Each row is followed by roughly how far along a hidden order it lies, from 0 to 10. A new part has a new order.
[-0.13  1.29 -0.53 -1.10  0.37  0.87 -0.48 -1.74 -0.99 -2.95  1.55  0.93
 -1.22  0.13 -1.20  0.63  0.93 -0.72  1.79 -0.31  2.18 -0.35  0.43  1.63
 -0.66 -1.83 -0.64 -1.73 -0.17 -1.27] : 4
[-7.05  1.13  0.63 -3.41 -0.79  2.66  2.52 -0.63 -2.41 -4.17 -0.15  0.12
 -1.43  2.82  1.62 -0.80  1.13 -0.37  0.22 -2.71 -0.36  0.80  1.06  0.61
 -1.92  1.65 -1.40 -3.16  1.33  2.75] : 10
[ 0.78 -0.70 -0.30  0.15  1.25  1.95 -1.06 -1.74 -0.50 -2.10  2.30  1.18
 -0.73  0.63 -0.42 -0.18  1.32 -1.01  1.67  0.75  0.38  0.63  0.78  1.51
 -0.99 -0.79 -1.38  0.38  0.39 -0.89] : 10
[ 0.99 -0.30 -0.46  0.17 -0.05  0.42 -0.62  0.54  0.79 -2.19  0.97 -0.70
  0.75 -0.13 -0.57  0.35  0.29 -1.22  1.87  0.97  0.31  0.19 -2.01  0.10
  0.03 -0.14 -0.51 -0.60 -0.56 -0.75] : 0
[-1.77 -0.64 -0.32 -0.38  1.62  1.36 -0.17 -0.17 -0.20 -1.44 -0.49  0.15
  0.85 -0.26  0.42  0.70  1.02 -0.22  0.90 -2.57 -1.74  0.63 -1.54  0.55
  0.28 -0.50  1.01 -1.13 -0.15  1.95] : 8
[-6.90  2.06  0.45 -3.57 -0.93  3.28  2.40 -0.29 -3.01 -4.38 -0.48  0.44
 -1.65  3.94  1.71 -0.61  0.92 -0.06  0.53 -3.08 -0.83  0.82  1.20  0.25
 -3.64  1.62 -1.34 -3.20  1.38  2.61] : 7
[-1.77  0.67  0.12 -1.11  1.33  1.16  0.22 -0.02 -2.15 -1.81  0.95  0.64
 -0.88  0.59 -0.50 -0.04  0.07  0.14 -0.63  1.62 -0.39 -0.13  0.64  0.76
 -0.59 -0.13  0.35  0.46  0.80 -0.46] : 7
[-6.73  2.19  0.45 -2.86 -0.84  2.97  2.29 -0.98 -2.43 -4.56 -0.80  0.80
 -2.11  3.23  1.68  0.08  1.28 -0.77  0.29 -3.46 -0.60  1.31  1.41  0.76
 -2.05  1.63 -0.82 -3.30  1.25  2.61] : 8
[-0.40  1.18  0.28 -1.39  1.08  1.02 -1.31 -1.47  0.11  0.05 -0.23  1.71
  0.83 -0.32  1.32 -2.38  0.09 -0.76  1.37  0.62  3.08  0.25 -1.17 -0.53
  0.15  0.57 -0.19  0.67  1.51 -0.55] : 8
[-0.42 -0.13  0.29  0.26  0.22  0.12 -0.47 -0.25  0.31 -2.56  0.65 -0.13
  0.85 -0.55  0.34  0.52  0.50 -1.10  1.99  0.57  1.89 -0.29 -1.09 -0.36
 -0.26 -0.56 -0.82 -1.52 -0.28 -1.33] : 3
[-0.72  2.20  0.10 -2.43  1.62  0.53 -1.36 -0.34  0.04 -3.09 -0.51  1.85
  0.73 -1.45 -0.53 -1.99  1.24 -1.33  1.70 -1.93  3.57  0.53 -2.96  0.00
 -0.42 -1.38 -0.40  0.04  1.60 -1.93] : 4
[ 2.45  0.70  0.52 -0.82 -0.04  0.22 -0.72 -0.71  0.39  1.79  0.21  0.60
  0.51 -0.68  1.79 -1.77 -0.18 -0.41  1.07  0.98  2.35 -0.43 -0.92 -0.77
  1.43  0.41  0.65  1.84  1.47  0.10] : 5
[-0.03  1.45  0.57 -1.52  1.10  0.52 -1.50 -0.01  0.35  0.11  0.22  1.18
  1.16 -1.42  1.12 -2.54  0.44 -0.69  1.03 -0.26  2.59  0.24 -0.85 -0.69
  1.41 -0.29  0.10  1.52  1.46 -0.76] : 1
[-1.58  0.85 -0.43 -1.19  1.38  0.21 -0.53  0.39 -1.10 -1.98  1.76  0.81
 -1.12 -0.50 -0.78  0.48  0.54 -1.21  2.73  1.22 -0.03 -1.17  0.24  1.08
 -0.77 -3.80 -0.27 -1.20 -0.15  0.41] : 3
